Below are the code and all the weights of a small trained network. Each question names an input and a class and asks about switching units off, where a switched-off unit gives its printed mean instead of its output.

import numpy as np


def w(rows, s, z=0):
    codes = np.array(rows[::2]) - 128.0
    scale = np.full(codes.shape[1], s)
    scale[-1] = z or s
    return codes * scale


def norm(h):
    return h / np.sqrt((h * h).mean(-1, keepdims=True) + 1e-5)


def f(y):
    return y / 2 * (1 + np.tanh(0.7978845608 * (y + 0.044715 * y**3)))


def log_softmax(a):
    a = a - a.max(-1, keepdims=True)
    return a - np.log(np.exp(a).sum(-1, keepdims=True))


def net(x, mask):
    res = np.array(x, float).reshape(1, 2) / 4 @ E
    u = 0
    for l in range(3):
        y = f(norm(res) @ A[l][:, :-1].T + A[l][:, -1])
        res = res + np.where(mask[u : u + 4], y, B[l][:, -1]) @ B[l][:, :-1]
        u += 4
    return log_softmax(norm(res)[-1] @ U[:, :-1].T + U[:, -1])


A, B = {}, {}
E = w([
[74,111,91,13,162,160],'x0',
[64,107,161,83,3,38],'x1',
],0.0058)
A[0] = w([
[53,134,128,52,159,73,252],'0.n0',
[171,148,182,142,203,232,41],'0.n1',
[255,226,156,191,166,68,225],'0.n2',
[84,184,204,232,95,81,96],'0.n3',
],0.0054,0.00019)
B[0] = w([
[145,1,136,134,103,121,194],'0.n0',
[189,159,105,102,144,158,228],'0.n1',
[169,92,175,102,80,91,252],'0.n2',
[114,108,80,162,137,76,223],'0.n3',
],0.0098,0.004)
A[1] = w([
[110,78,143,57,58,157,192],'1.n0',
[113,191,98,180,52,56,22],'1.n1',
[163,196,93,80,175,231,179],'1.n2',
[70,158,2,65,188,244,251],'1.n3',
],0.0069,0.0022)
B[1] = w([
[168,145,64,93,191,150,237],'1.n0',
[68,100,131,166,120,115,199],'1.n1',
[93,201,102,121,98,144,255],'1.n2',
[94,155,150,104,8,95,245],'1.n3',
],0.011,0.0041)
A[2] = w([
[162,180,107,141,152,176,6],'2.n0',
[2,95,160,62,89,157,116],'2.n1',
[146,254,99,80,169,154,224],'2.n2',
[108,115,143,206,139,90,36],'2.n3',
],0.0081,0.0014)
B[2] = w([
[125,73,72,153,235,123,149],'2.n0',
[225,134,141,84,248,172,217],'2.n1',
[9,121,140,212,162,107,253],'2.n2',
[48,115,254,114,30,194,187],'2.n3',
],0.0063,0.0041)
U = w([
[125,195,94,189,227,154,98],'0',
[231,142,152,139,134,121,114],'1',
[55,250,101,84,107,165,182],'2',
[68,76,160,166,82,69,200],'3',
[147,72,75,7,158,121,209],'4',
[81,121,166,113,197,155,2],'5',
],0.013,0.0041)

Each question gives the input, the list of numbers given to net, and the class t.
The units are the neurons (one row each of A and B). Each row of codes is followed by its name. A weight is (code - 128) times the scale printed after its matrix; where a second scale follows, it is the last column's (A, B and U).
mask holds one flag per neuron, layer by layer. A switched-off neuron (its flag False) gives its mean, the last column of its row in B, instead of its output. The means were averaged over made-up inputs and are rounded, as every weight is.
A unit's drop is (log p(t) with every unit on - log p(t) with that unit switched off) / (log p(t) with every unit on - log p(t) with every unit switched off).
The circuit of an input: a set's keep is (log p(t) with only the set's units on - log p(t) with every unit switched off) / (log p(t) with every unit on - log p(t) with every unit switched off). Starting from all 12 units, units are removed one at a time, each time the one whose removal leaves the highest keep (on an exact tie, the one counted first), for as long as the keep stays at least 0.8.
units of the circuit, in order: the units of the circuit, biggest drop first
k most important neurons: the k neurons with the biggest drops, biggest first
k most important neurons of layer l: the k neurons of layer l with the biggest drops, biggest first
drop when u is switched off: that unit's drop, to one decimal
input [2,-6], class 2: units of the circuit, in order => 1.n3
input [-3,-3], class 1: 3 most important neurons => 0.n2; 1.n0; 1.n2
input [-1,-7], class 2: 2 most important neurons => 1.n2; 0.n0
input [0,-8], class 2: 2 most important neurons => 1.n3; 1.n2
input [8,-4], class 2: 2 most important neurons => 1.n3; 1.n2
input [0,3], class 4: 2 most important neurons => 2.n2; 1.n0
input [6,-2], class 2: 2 most important neurons => 0.n2; 1.n3
input [-1,8], class 4: 3 most important neurons => 2.n1; 1.n0; 2.n2
input [0,1], class 4: 3 most important neurons => 0.n0; 2.n2; 1.n1
input [-2,-2], class 1: 2 most important neurons of layer 0 => 0.n2; 0.n0
input [3,-6], class 2: drop when 1.n3 is switched off => 0.2
input [2,5], class 4: drop when 1.n3 is switched off => 0.0
input [0,5], class 4: drop when 1.n0 is switched off => 0.1
input [3,4], class 4: drop when 0.n0 is switched off => 0.1
input [8,-8], class 2: most important neuron => 1.n3
